Here is a tiny trained network, its code and every weight. The questions are about switching its units off for an input and a target symbol, where a switched-off unit gives its printed mean instead of its output.

import numpy as np


def w(rows, s, z=0):
    codes = np.array(rows[::2]) - 128.0
    scale = np.full(codes.shape[1], s)
    scale[-1] = z or s
    return codes * scale


def f(y):
    return np.maximum(y, 0)


def softmax(a):
    e = np.exp(a - a.max(-1, keepdims=True))
    return e / e.sum(-1, keepdims=True)


def log_softmax(a):
    a = a - a.max(-1, keepdims=True)
    return a - np.log(np.exp(a).sum(-1, keepdims=True))


def net(x, mask):
    ids = ['βδημτφω'.index(c) for c in x.split()]
    T = len(ids)
    res = E[ids] + P[:T]
    r = res
    for j in range(2):
        rows = slice(2 * j, 2 * j + 2)
        q, k, v = (r @ M[0][rows].T for M in (Q, K, V))
        z = softmax(np.where(np.tri(T) > 0, q @ k.T / 2**0.5, -1e9)) @ v
        o = O[0][rows]
        res = res + np.where(mask[j], z, o[:, -1]) @ o[:, :-1]
    y = f(res @ A[0][:, :-1].T + A[0][:, -1])
    res = res + np.where(mask[2:10], y, B[0][:, -1]) @ B[0][:, :-1]
    return log_softmax(res[-1] @ U[:, :-1].T + U[:, -1])


Q, K, V, O, A, B = {}, {}, {}, {}, {}, {}
E = w([
[51,149,2,10,139,132],'β',
[147,68,173,23,124,145],'δ',
[80,83,164,178,171,155],'η',
[180,84,145,119,138,72],'μ',
[125,74,215,22,170,144],'τ',
[127,78,226,122,111,49],'φ',
[66,183,187,76,217,198],'ω',
],0.018)
P = w([
[240,132,126,142,145,159],'0',
[54,101,103,55,131,125],'1',
[183,131,138,179,240,68],'2',
[104,128,136,121,95,146],'3',
[162,140,137,139,219,78],'4',
[132,143,116,157,86,151],'5',
[176,168,74,128,167,7],'6',
[218,147,153,180,13,109],'7',
[213,132,207,140,255,136],'8',
[169,183,100,159,78,178],'9',
[239,77,248,49,204,119],'10',
[142,179,72,126,101,201],'11',
],0.0087)
Q[0] = w([
[109,137,192,72,170,81],'head 1',
[25,38,139,114,125,1],'head 1',
[188,106,42,162,206,124],'head 2',
[107,107,123,32,191,152],'head 2',
],0.0056)
K[0] = w([
[140,255,134,114,151,138],'head 1',
[88,178,93,159,162,191],'head 1',
[134,87,160,67,80,61],'head 2',
[103,125,118,173,102,91],'head 2',
],0.0091)
V[0] = w([
[78,201,194,146,207,174],'head 1',
[94,139,165,125,56,90],'head 1',
[133,66,127,28,222,239],'head 2',
[53,59,203,1,137,57],'head 2',
],0.0068)
O[0] = w([
[100,178,118,152,194,119,175],'head 1',
[42,135,246,168,129,111,95],'head 1',
[147,135,226,131,77,190,222],'head 2',
[105,96,151,88,179,103,254],'head 2',
],0.012,0.0093)
A[0] = w([
[170,95,155,99,146,48,253],'neuron 1',
[89,102,185,88,134,92,52],'neuron 2',
[153,125,113,120,96,157,59],'neuron 3',
[247,57,59,104,147,149,193],'neuron 4',
[204,149,143,115,179,123,15],'neuron 5',
[65,128,157,111,125,158,198],'neuron 6',
[61,130,108,133,133,162,121],'neuron 7',
[143,88,120,118,134,125,173],'neuron 8',
],0.013,0.0023)
B[0] = w([
[5,184,68,227,164,189,247],'neuron 1',
[166,191,35,155,49,149,249],'neuron 2',
[182,104,16,49,127,227,136],'neuron 3',
[134,97,217,152,178,86,193],'neuron 4',
[40,142,104,16,103,54,197],'neuron 5',
[169,143,159,90,147,62,215],'neuron 6',
[164,71,254,194,57,102,169],'neuron 7',
[126,29,132,146,54,228,168],'neuron 8',
],0.0063,0.013)
U = w([
[152,138,133,152,164,211,202],'β',
[135,237,187,121,212,54,148],'δ',
[86,97,210,82,20,26,74],'η',
[105,28,249,170,148,16,228],'μ',
[197,189,80,123,179,239,62],'τ',
[34,141,205,133,57,80,2],'φ',
[2,101,125,190,154,157,12],'ω',
],0.0054,0.00099)

Each question gives the input, a string of symbols that net reads in full, and the target symbol t.
The units are the heads (2 rows each of Q, K, V and O) and the neurons (one row each of A and B). Each row of codes is followed by its name. A weight is (code - 128) times the scale printed after its matrix; where a second scale follows, it is the last column's (O, A, B and U).
mask holds one flag per unit, heads first, then neurons. A switched-off unit (its flag False) gives its mean, the last column of its rows in O or B, instead of its output. The means were averaged over made-up inputs and are rounded, as every weight is.
A unit's drop is (log p(t) with every unit on - log p(t) with that unit switched off) / (log p(t) with every unit on - log p(t) with every unit switched off).
The circuit of an input: a set's keep is (log p(t) with only the set's units on - log p(t) with every unit switched off) / (log p(t) with every unit on - log p(t) with every unit switched off). Starting from all 10 units, units are removed one at a time, each time the one whose removal leaves the highest keep (on an exact tie, the one counted first), for as long as the keep stays at least 0.8.
circuit, biggest first: the units of the circuit, biggest drop first
k most important neurons: the k neurons with the biggest drops, biggest first
which heads matter: for each layer, one digit per head in row order, 1 if its drop is at least 0.15 and else 0, layers parted by /
drop when u is switched off: that unit's drop, to one decimal
input ω δ φ τ η φ β μ φ δ τ, target ω: circuit, biggest first => (neuron 1)
input ω δ ω ω, target δ: circuit, biggest first => (head 1; neuron 6)
input β τ β φ β δ τ, target ω: which heads matter => 00
input ω β δ ω η β β β ω η τ, target δ: which heads matter => 10
input δ φ δ, target ω: which heads matter => 01
input φ μ ω φ β η, target μ: circuit, biggest first => (neuron 1; neuron 2)
input ω μ φ τ β β φ β β φ β β, target η: which heads matter => 10
input β β ω β μ ω φ, target δ: which heads matter => 10
input β τ η η β β η β φ β μ, target ω: which heads matter => 00
input φ β δ μ, target ω: 3 most important neurons => (neuron 1; neuron 6; neuron 7)
input τ δ φ β φ β δ φ β δ μ η, target μ: drop when neuron 4 is switched off => -0.2
input τ η ω ω δ, target δ: drop when neuron 8 is switched off => 0.1
input η β φ β β δ φ, target ω: drop when neuron 1 is switched off => 0.7
